Here is a tiny trained network, its code and every weight. The questions are about switching its units off for an input and a target symbol, where a switched-off unit gives its printed mean instead of its output.

import numpy as np


def w(rows, s, z=0):
    codes = np.array(rows[::2]) - 128.0
    scale = np.full(codes.shape[1], s)
    scale[-1] = z or s
    return codes * scale


def norm(h):
    return h / np.sqrt((h * h).mean(-1, keepdims=True) + 1e-5)


def f(y):
    return np.maximum(y, 0)


def softmax(a):
    e = np.exp(a - a.max(-1, keepdims=True))
    return e / e.sum(-1, keepdims=True)


def log_softmax(a):
    a = a - a.max(-1, keepdims=True)
    return a - np.log(np.exp(a).sum(-1, keepdims=True))


def net(x, mask):
    ids = ['ΔΛΠΦεζηστ'.index(c) for c in x.split()]
    T = len(ids)
    res = E[ids] + P[:T]
    u = 0
    for l in range(3):
        r = norm(res)
        for j in range(3):
            rows = slice(3 * j, 3 * j + 3)
            q, k, v = (r @ M[l][rows].T for M in (Q, K, V))
            z = softmax(np.where(np.tri(T) > 0, q @ k.T / 3**0.5, -1e9)) @ v
            o = O[l][rows]
            res = res + np.where(mask[u + j], z, o[:, -1]) @ o[:, :-1]
        u += 3
        y = f(norm(res) @ A[l][:, :-1].T + A[l][:, -1])
        res = res + np.where(mask[u : u + 4], y, B[l][:, -1]) @ B[l][:, :-1]
        u += 4
    return log_softmax(norm(res)[-1] @ U[:, :-1].T + U[:, -1])


Q, K, V, O, A, B = {}, {}, {}, {}, {}, {}
E = w([
[141,157,190,33],'Δ',
[143,106,188,148],'Λ',
[182,197,233,226],'Π',
[160,55,190,141],'Φ',
[5,135,239,107],'ε',
[69,50,79,101],'ζ',
[79,118,220,206],'η',
[132,227,21,158],'σ',
[167,102,175,140],'τ',
],0.02)
P = w([
[144,128,254,104],'0',
[153,139,206,98],'1',
[120,143,175,97],'2',
[111,149,169,83],'3',
[100,149,152,84],'4',
[84,155,141,79],'5',
[89,161,120,65],'6',
[75,178,107,59],'7',
[94,157,116,59],'8',
],0.0075)
Q[0] = w([
[145,119,96,186],'L0H1',
[109,164,25,191],'L0H1',
[95,35,219,22],'L0H1',
[58,175,193,125],'L0H2',
[7,173,109,47],'L0H2',
[134,220,50,179],'L0H2',
[116,91,145,102],'L0H3',
[175,90,168,153],'L0H3',
[98,134,129,112],'L0H3',
],0.014)
K[0] = w([
[146,115,131,200],'L0H1',
[179,74,126,167],'L0H1',
[57,145,92,55],'L0H1',
[54,134,134,72],'L0H2',
[35,124,8,104],'L0H2',
[149,208,125,177],'L0H2',
[116,136,94,152],'L0H3',
[101,102,105,173],'L0H3',
[146,166,161,112],'L0H3',
],0.017)
V[0] = w([
[141,177,100,1],'L0H1',
[182,133,144,46],'L0H1',
[203,176,92,232],'L0H1',
[223,152,82,219],'L0H2',
[136,148,141,72],'L0H2',
[189,134,133,152],'L0H2',
[127,110,191,155],'L0H3',
[76,163,191,67],'L0H3',
[158,140,133,68],'L0H3',
],0.0094)
O[0] = w([
[41,136,255,87,133],'L0H1',
[45,153,122,114,159],'L0H1',
[49,76,148,177,1],'L0H1',
[24,197,97,233,33],'L0H2',
[192,97,110,151,136],'L0H2',
[68,106,191,168,126],'L0H2',
[216,121,151,98,226],'L0H3',
[124,160,64,142,194],'L0H3',
[196,126,62,161,129],'L0H3',
],0.006,0.007)
A[0] = w([
[255,195,120,90,188],'L0N1',
[149,238,171,243,22],'L0N2',
[1,56,164,111,60],'L0N3',
[45,194,199,82,3],'L0N4',
],0.0098,0.005)
B[0] = w([
[80,100,161,206,254],'L0N1',
[165,175,254,158,177],'L0N2',
[33,175,118,114,137],'L0N3',
[105,102,136,73,147],'L0N4',
],0.013,0.0098)
Q[1] = w([
[81,3,224,68],'L1H1',
[69,41,178,135],'L1H1',
[195,224,93,148],'L1H1',
[176,64,102,106],'L1H2',
[26,155,95,129],'L1H2',
[170,71,148,75],'L1H2',
[149,147,107,143],'L1H3',
[75,151,160,118],'L1H3',
[187,161,155,208],'L1H3',
],0.018)
K[1] = w([
[110,222,52,13],'L1H1',
[87,162,72,71],'L1H1',
[185,56,210,198],'L1H1',
[175,73,70,10],'L1H2',
[204,232,28,207],'L1H2',
[35,161,126,15],'L1H2',
[47,140,163,189],'L1H3',
[107,155,119,45],'L1H3',
[183,112,227,203],'L1H3',
],0.011)
V[1] = w([
[100,133,195,185],'L1H1',
[228,177,119,190],'L1H1',
[250,180,236,58],'L1H1',
[178,177,89,97],'L1H2',
[128,98,102,89],'L1H2',
[103,2,112,244],'L1H2',
[131,104,234,215],'L1H3',
[88,131,95,168],'L1H3',
[52,135,125,93],'L1H3',
],0.0095)
O[1] = w([
[120,125,192,181,162],'L1H1',
[149,226,181,173,97],'L1H1',
[78,110,199,2,244],'L1H1',
[116,187,90,123,80],'L1H2',
[102,137,80,171,126],'L1H2',
[194,103,148,90,150],'L1H2',
[77,53,134,117,255],'L1H3',
[202,128,83,142,81],'L1H3',
[152,193,158,100,99],'L1H3',
],0.0092,0.0099)
A[1] = w([
[108,90,156,154,159],'L1N1',
[254,139,63,108,4],'L1N2',
[164,44,94,187,81],'L1N3',
[88,130,213,209,119],'L1N4',
],0.011,0.014)
B[1] = w([
[123,107,88,138,254],'L1N1',
[45,88,78,20,128],'L1N2',
[213,207,181,80,138],'L1N3',
[112,140,8,138,235],'L1N4',
],0.012,0.0084)
Q[2] = w([
[127,141,139,112],'L2H1',
[140,112,114,205],'L2H1',
[87,120,53,80],'L2H1',
[148,134,106,106],'L2H2',
[155,94,135,137],'L2H2',
[150,173,92,189],'L2H2',
[133,130,29,137],'L2H3',
[251,231,143,220],'L2H3',
[7,21,84,43],'L2H3',
],0.019)
K[2] = w([
[129,154,124,119],'L2H1',
[119,120,154,164],'L2H1',
[118,106,93,114],'L2H1',
[143,128,118,135],'L2H2',
[128,74,136,132],'L2H2',
[138,112,97,171],'L2H2',
[143,103,110,156],'L2H3',
[160,97,156,252],'L2H3',
[110,153,98,28],'L2H3',
],0.025)
V[2] = w([
[75,139,138,158],'L2H1',
[89,105,190,101],'L2H1',
[195,161,131,153],'L2H1',
[107,90,128,170],'L2H2',
[81,41,151,155],'L2H2',
[113,117,41,184],'L2H2',
[210,148,122,168],'L2H3',
[173,204,168,105],'L2H3',
[147,132,252,122],'L2H3',
],0.011)
O[2] = w([
[78,148,82,121,133],'L2H1',
[176,169,106,109,220],'L2H1',
[105,95,146,140,66],'L2H1',
[156,176,119,134,159],'L2H2',
[178,180,121,134,255],'L2H2',
[77,160,124,148,39],'L2H2',
[149,123,184,100,47],'L2H3',
[75,111,163,7,82],'L2H3',
[64,121,167,138,209],'L2H3',
],0.013,0.0091)
A[2] = w([
[190,178,128,191,83],'L2N1',
[169,59,97,102,137],'L2N2',
[194,119,38,194,180],'L2N3',
[158,250,255,153,2],'L2N4',
],0.015,0.0088)
B[2] = w([
[33,60,118,131,162],'L2N1',
[173,175,62,135,214],'L2N2',
[111,172,157,83,247],'L2N3',
[204,251,163,137,181],'L2N4',
],0.017,0.011)
U = w([
[86,95,127,197,181],'Δ',
[77,100,186,28,156],'Λ',
[145,254,226,165,47],'Π',
[77,84,133,210,206],'Φ',
[13,183,59,195,241],'ε',
[85,19,28,176,253],'ζ',
[198,200,43,83,95],'η',
[252,24,184,148,42],'σ',
[119,129,118,149,29],'τ',
],0.0098,0.0031)

Each question gives the input, a string of symbols that net reads in full, and the target symbol t.
The units are the heads (3 rows each of Q, K, V and O) and the neurons (one row each of A and B). Each row of codes is followed by its name. A weight is (code - 128) times the scale printed after its matrix; where a second scale follows, it is the last column's (O, A, B and U).
mask holds one flag per unit, layer by layer, with each layer's heads first. A switched-off unit (its flag False) gives its mean, the last column of its rows in O or B, instead of its output. The means were averaged over made-up inputs and are rounded, as every weight is.
A unit's drop is (log p(t) with every unit on - log p(t) with that unit switched off) / (log p(t) with every unit on - log p(t) with every unit switched off).
most important unit: the unit with the biggest drop
k most important neurons: the k neurons with the biggest drops, biggest first
k most important neurons of layer l: the k neurons of layer l with the biggest drops, biggest first
heads that matter: for each layer, one digit per head in row order, 1 if its drop is at least 0.15 and else 0, layers parted by /
drop of u: that unit's drop, to one decimal
input τ Φ Λ Φ τ ζ Φ Φ, target η: most important unit	L2N3
input Δ Π σ Φ, target ε: heads that matter	010 / 100 / 000
input Φ ζ Φ Π Φ Π Δ, target Λ: heads that matter	000 / 000 / 000
input ζ Π Π τ, target η: 2 most important neurons	[L0N2 L2N3]
input σ Φ Λ Π Φ η, target ε: 2 most important neurons	[L1N4 L0N3]
input η Φ σ ζ Φ Π Φ, target η: 3 most important neurons	[L0N2 L0N1 L2N3]
input Φ Φ Φ Φ Π Φ Δ τ Φ, target Λ: heads that matter	100 / 000 / 000
input ζ Φ Δ, target Λ: heads that matter	100 / 000 / 000
input Δ ζ Δ ζ Φ ζ ζ ζ Λ, target η: heads that matter	010 / 000 / 000
input η τ Λ, target Φ: 4 most important neurons	[L2N1 L1N4 L2N4 L0N1]
input Λ ε Φ Π τ, target ζ: 2 most important neurons of layer 0	[L0N1 L0N2]
input ζ Φ τ, target η: heads that matter	000 / 011 / 000
input Φ Φ Π Φ Φ σ, target ε: heads that matter	010 / 000 / 000
input Π σ Φ Π Φ Π Π τ, target ε: most important unit	L0H2
input Φ η Φ Φ Φ Φ Φ Λ, target Φ: 3 most important neurons	[L0N1 L2N1 L2N4]
input ε Λ η, target ζ: heads that matter	000 / 001 / 000
input Π Φ Φ Φ Φ Φ Φ Φ, target σ: 2 most important neurons	[L0N2 L2N4]
input ζ σ Φ Φ Φ, target ε: 3 most important neurons	[L0N1 L2N1 L2N3]
input Λ Φ Φ, target σ: 2 most important neurons of layer 2	[L2N4 L2N1]
input ε Π Φ Φ Φ Π Φ, target ζ: most important unit	L1H3
input Φ Φ Φ σ Φ Λ, target ε: drop of L0N2	0.0
input Φ ζ Π ε Φ Δ Φ τ, target Λ: drop of L0H1	1.7
input Π Φ Φ η Δ Φ Λ Λ, target Λ: drop of L0H1	0.3
